Below is a small trained network, with its code and all its weights. Each question gives an input and a target symbol and asks what happens when units are switched off, that is, made to give their printed mean instead of their output.

import numpy as np


def w(rows, s, z=0):
    codes = np.array(rows[::2]) - 128.0
    scale = np.full(codes.shape[1], s)
    scale[-1] = z or s
    return codes * scale


def norm(h):
    return h / np.sqrt((h * h).mean(-1, keepdims=True) + 1e-5)


def f(y):
    return np.maximum(y, 0)


def softmax(a):
    e = np.exp(a - a.max(-1, keepdims=True))
    return e / e.sum(-1, keepdims=True)


def log_softmax(a):
    a = a - a.max(-1, keepdims=True)
    return a - np.log(np.exp(a).sum(-1, keepdims=True))


def net(x, mask):
    ids = ['ΦΨαβδζημξστ'.index(c) for c in x.split()]
    T = len(ids)
    res = E[ids] + P[:T]
    u = 0
    for l in range(2):
        r = norm(res)
        for j in range(3):
            rows = slice(2 * j, 2 * j + 2)
            q, k, v = (r @ M[l][rows].T for M in (Q, K, V))
            z = softmax(np.where(np.tri(T) > 0, q @ k.T / 2**0.5, -1e9)) @ v
            o = O[l][rows]
            res = res + np.where(mask[u + j], z, o[:, -1]) @ o[:, :-1]
        u += 3
        y = f(norm(res) @ A[l][:, :-1].T + A[l][:, -1])
        res = res + np.where(mask[u : u + 12], y, B[l][:, -1]) @ B[l][:, :-1]
        u += 12
    return log_softmax(norm(res)[-1] @ U[:, :-1].T + U[:, -1])


Q, K, V, O, A, B = {}, {}, {}, {}, {}, {}
E = w([
[106,137,150,187,122,116],'Φ',
[171,127,78,107,84,96],'Ψ',
[160,134,143,172,128,213],'α',
[103,114,93,68,131,139],'β',
[94,125,68,216,161,138],'δ',
[119,153,109,140,142,97],'ζ',
[159,140,91,98,253,138],'η',
[110,158,117,116,141,120],'μ',
[94,141,98,115,107,136],'ξ',
[114,87,85,156,143,150],'σ',
[159,147,199,90,124,136],'τ',
],0.025)
P = w([
[95,134,26,59,213,89],'0',
[68,166,148,150,154,6],'1',
[62,243,131,145,110,163],'2',
[89,138,168,140,141,45],'3',
[89,240,157,135,91,181],'4',
[119,117,187,123,132,67],'5',
[118,236,163,111,75,201],'6',
],0.011)
Q[0] = w([
[117,247,160,122,66,210],'0.h1',
[133,110,166,97,195,76],'0.h1',
[178,52,183,120,243,85],'0.h2',
[165,165,131,119,86,169],'0.h2',
[86,126,143,166,70,248],'0.h3',
[155,125,124,70,125,127],'0.h3',
],0.012)
K[0] = w([
[191,122,197,97,116,168],'0.h1',
[58,111,152,109,124,90],'0.h1',
[9,148,90,126,240,102],'0.h2',
[241,136,160,103,121,179],'0.h2',
[101,141,120,129,93,197],'0.h3',
[98,99,122,98,102,125],'0.h3',
],0.011)
V[0] = w([
[115,168,60,163,2,144],'0.h1',
[129,186,37,150,119,187],'0.h1',
[212,110,116,136,58,117],'0.h2',
[164,87,114,119,116,76],'0.h2',
[170,118,72,140,45,145],'0.h3',
[156,192,131,115,91,118],'0.h3',
],0.0083)
O[0] = w([
[137,132,94,118,173,81,166],'0.h1',
[105,129,77,118,98,149,253],'0.h1',
[103,172,159,154,2,125,86],'0.h2',
[178,168,114,113,127,83,130],'0.h2',
[188,132,128,137,171,136,79],'0.h3',
[36,68,170,143,158,159,175],'0.h3',
],0.0092,0.003)
A[0] = w([
[167,117,98,137,103,148,143],'0.n1',
[185,64,183,152,90,9,157],'0.n2',
[91,81,125,104,72,93,74],'0.n3',
[145,48,143,85,171,72,72],'0.n4',
[95,131,136,182,137,102,166],'0.n5',
[108,196,157,144,147,165,147],'0.n6',
[170,80,119,57,135,37,179],'0.n7',
[111,164,112,81,82,149,206],'0.n8',
[165,117,79,205,144,135,124],'0.n9',
[196,112,150,93,219,188,95],'0.n10',
[91,87,203,147,128,134,253],'0.n11',
[99,153,227,142,148,33,137],'0.n12',
],0.011,0.0048)
B[0] = w([
[69,234,156,163,160,105,159],'0.n1',
[106,61,73,186,193,254,189],'0.n2',
[92,185,155,195,126,112,159],'0.n3',
[73,112,153,131,82,72,178],'0.n4',
[153,151,91,99,91,182,202],'0.n5',
[146,58,122,96,137,156,220],'0.n6',
[60,151,185,165,142,156,235],'0.n7',
[142,164,120,198,134,115,254],'0.n8',
[185,140,111,69,93,89,181],'0.n9',
[137,167,124,138,99,129,174],'0.n10',
[184,171,67,92,150,72,213],'0.n11',
[108,116,60,72,122,147,221],'0.n12',
],0.0096,0.0063)
Q[1] = w([
[126,165,97,114,85,212],'1.h1',
[124,202,143,126,78,131],'1.h1',
[83,185,114,120,103,123],'1.h2',
[137,182,139,152,28,228],'1.h2',
[150,234,151,158,105,133],'1.h3',
[167,158,133,94,150,246],'1.h3',
],0.012)
K[1] = w([
[169,109,168,154,161,128],'1.h1',
[133,162,187,158,133,110],'1.h1',
[106,140,133,89,125,164],'1.h2',
[139,151,203,76,158,151],'1.h2',
[128,131,249,185,110,137],'1.h3',
[174,83,196,115,185,175],'1.h3',
],0.018)
V[1] = w([
[172,123,192,144,160,158],'1.h1',
[91,63,122,144,2,148],'1.h1',
[101,120,85,155,98,103],'1.h2',
[115,77,118,172,145,132],'1.h2',
[146,145,140,164,132,153],'1.h3',
[186,88,202,91,88,169],'1.h3',
],0.0095)
O[1] = w([
[26,170,122,168,88,131,60],'1.h1',
[90,216,62,136,111,73,71],'1.h1',
[30,148,109,112,106,208,150],'1.h2',
[106,62,115,74,179,97,109],'1.h2',
[1,70,171,118,189,116,125],'1.h3',
[167,124,102,150,213,169,9],'1.h3',
],0.0073,0.011)
A[1] = w([
[248,131,138,150,131,138,14],'1.n1',
[134,116,140,166,70,169,122],'1.n2',
[121,54,136,158,112,58,109],'1.n3',
[78,203,138,169,59,80,47],'1.n4',
[164,19,167,119,32,134,122],'1.n5',
[146,76,82,123,78,107,4],'1.n6',
[84,122,186,90,128,151,118],'1.n7',
[151,125,65,110,89,174,110],'1.n8',
[44,164,121,164,175,127,118],'1.n9',
[99,78,117,106,151,91,99],'1.n10',
[82,121,130,237,164,173,81],'1.n11',
[120,88,124,185,70,127,158],'1.n12',
],0.013,0.0038)
B[1] = w([
[206,106,173,67,102,31,164],'1.n1',
[102,107,76,98,198,159,183],'1.n2',
[143,73,201,79,38,124,146],'1.n3',
[181,224,121,164,86,201,254],'1.n4',
[106,157,63,30,132,193,159],'1.n5',
[169,37,127,194,121,113,160],'1.n6',
[197,172,80,128,166,35,166],'1.n7',
[114,127,211,172,128,74,229],'1.n8',
[191,70,161,200,146,132,208],'1.n9',
[114,189,178,204,90,190,180],'1.n10',
[134,53,254,57,135,206,189],'1.n11',
[194,199,106,66,221,115,181],'1.n12',
],0.0086,0.0079)
U = w([
[54,156,124,59,148,93,164],'Φ',
[143,86,11,153,168,148,153],'Ψ',
[33,106,110,167,149,124,193],'α',
[108,81,133,91,50,153,108],'β',
[155,189,80,164,108,164,201],'δ',
[150,69,119,197,127,76,195],'ζ',
[118,150,138,173,234,66,135],'η',
[105,96,193,161,152,205,140],'μ',
[80,140,228,155,116,77,57],'ξ',
[158,136,51,58,217,177,53],'σ',
[223,121,182,107,134,88,5],'τ',
],0.012,0.0029)

Each question gives the input, a string of symbols that net reads in full, and the target symbol t.
The units are the heads (2 rows each of Q, K, V and O) and the neurons (one row each of A and B). Each row of codes is followed by its name. A weight is (code - 128) times the scale printed after its matrix; where a second scale follows, it is the last column's (O, A, B and U).
mask holds one flag per unit, layer by layer, with each layer's heads first. A switched-off unit (its flag False) gives its mean, the last column of its rows in O or B, instead of its output. The means were averaged over made-up inputs and are rounded, as every weight is.
A unit's drop is (log p(t) with every unit on - log p(t) with that unit switched off) / (log p(t) with every unit on - log p(t) with every unit switched off).
The circuit of an input: a set's keep is (log p(t) with only the set's units on - log p(t) with every unit switched off) / (log p(t) with every unit on - log p(t) with every unit switched off). Starting from the 12 units with the biggest drops (on a tie, the unit counted first), units are removed one at a time, each time the one whose removal leaves the highest keep (on an exact tie, the one counted first), for as long as the keep stays at least 0.8.
units of the circuit, in order: the units of the circuit, biggest drop first
unit that matters most: the unit with the biggest drop
top k neurons: the k neurons with the biggest drops, biggest first
top k neurons in layer l: the k neurons of layer l with the biggest drops, biggest first
which heads matter: for each layer, one digit per head in row order, 1 if its drop is at least 0.15 and else 0, layers parted by /
input σ ξ ζ, target ξ: which heads matter : 110 / 101
input δ η σ ξ, target δ: which heads matter : 000 / 001
input τ Ψ β β, target ξ: unit that matters most : 0.n4
input μ σ μ δ, target ζ: top 2 neurons in layer 0 : (0.n9; 0.n5)
input μ Φ τ η ζ, target σ: top 3 neurons : (1.n5; 0.n12; 1.n2)
input α Ψ μ α μ, target μ: top 3 neurons : (0.n6; 0.n12; 1.n11)
input μ β α β, target ξ: which heads matter : 010 / 000
input σ β Ψ η μ, target σ: which heads matter : 000 / 100
input ζ τ Ψ μ β, target δ: units of the circuit, in order : (0.n8; 1.n11)
input η Φ β, target σ: which heads matter : 100 / 100
input μ μ Φ, target β: which heads matter : 010 / 101
input ξ β Ψ δ α δ ξ, target μ: which heads matter : 001 / 001
input Ψ μ β, target δ: which heads matter : 010 / 000
input μ ζ Φ ζ σ, target ζ: top 2 neurons : (1.n8; 0.n9)
input Φ Ψ β σ μ ξ, target δ: unit that matters most : 1.n4
input μ σ δ, target Ψ: top 4 neurons : (0.n9; 0.n7; 0.n5; 1.n4)
input ζ ζ η δ, target ζ: top 4 neurons in layer 1 : (1.n6; 1.n8; 1.n4; 1.n11)
input μ Φ η μ σ α δ, target μ: which heads matter : 000 / 101
input Ψ α ξ, target μ: which heads matter : 000 / 001
input α ζ σ σ β, target μ: unit that matters most : 0.n8
input τ β Φ, target τ: top 3 neurons : (0.n11; 1.n1; 0.n6)
input Φ δ σ ξ μ α, target τ: top 3 neurons : (0.n11; 1.n1; 0.n7)
input α τ τ ζ δ η δ, target σ: which heads matter : 010 / 100
input α β δ, target μ: top 2 neurons in layer 0 : (0.n11; 0.n12)
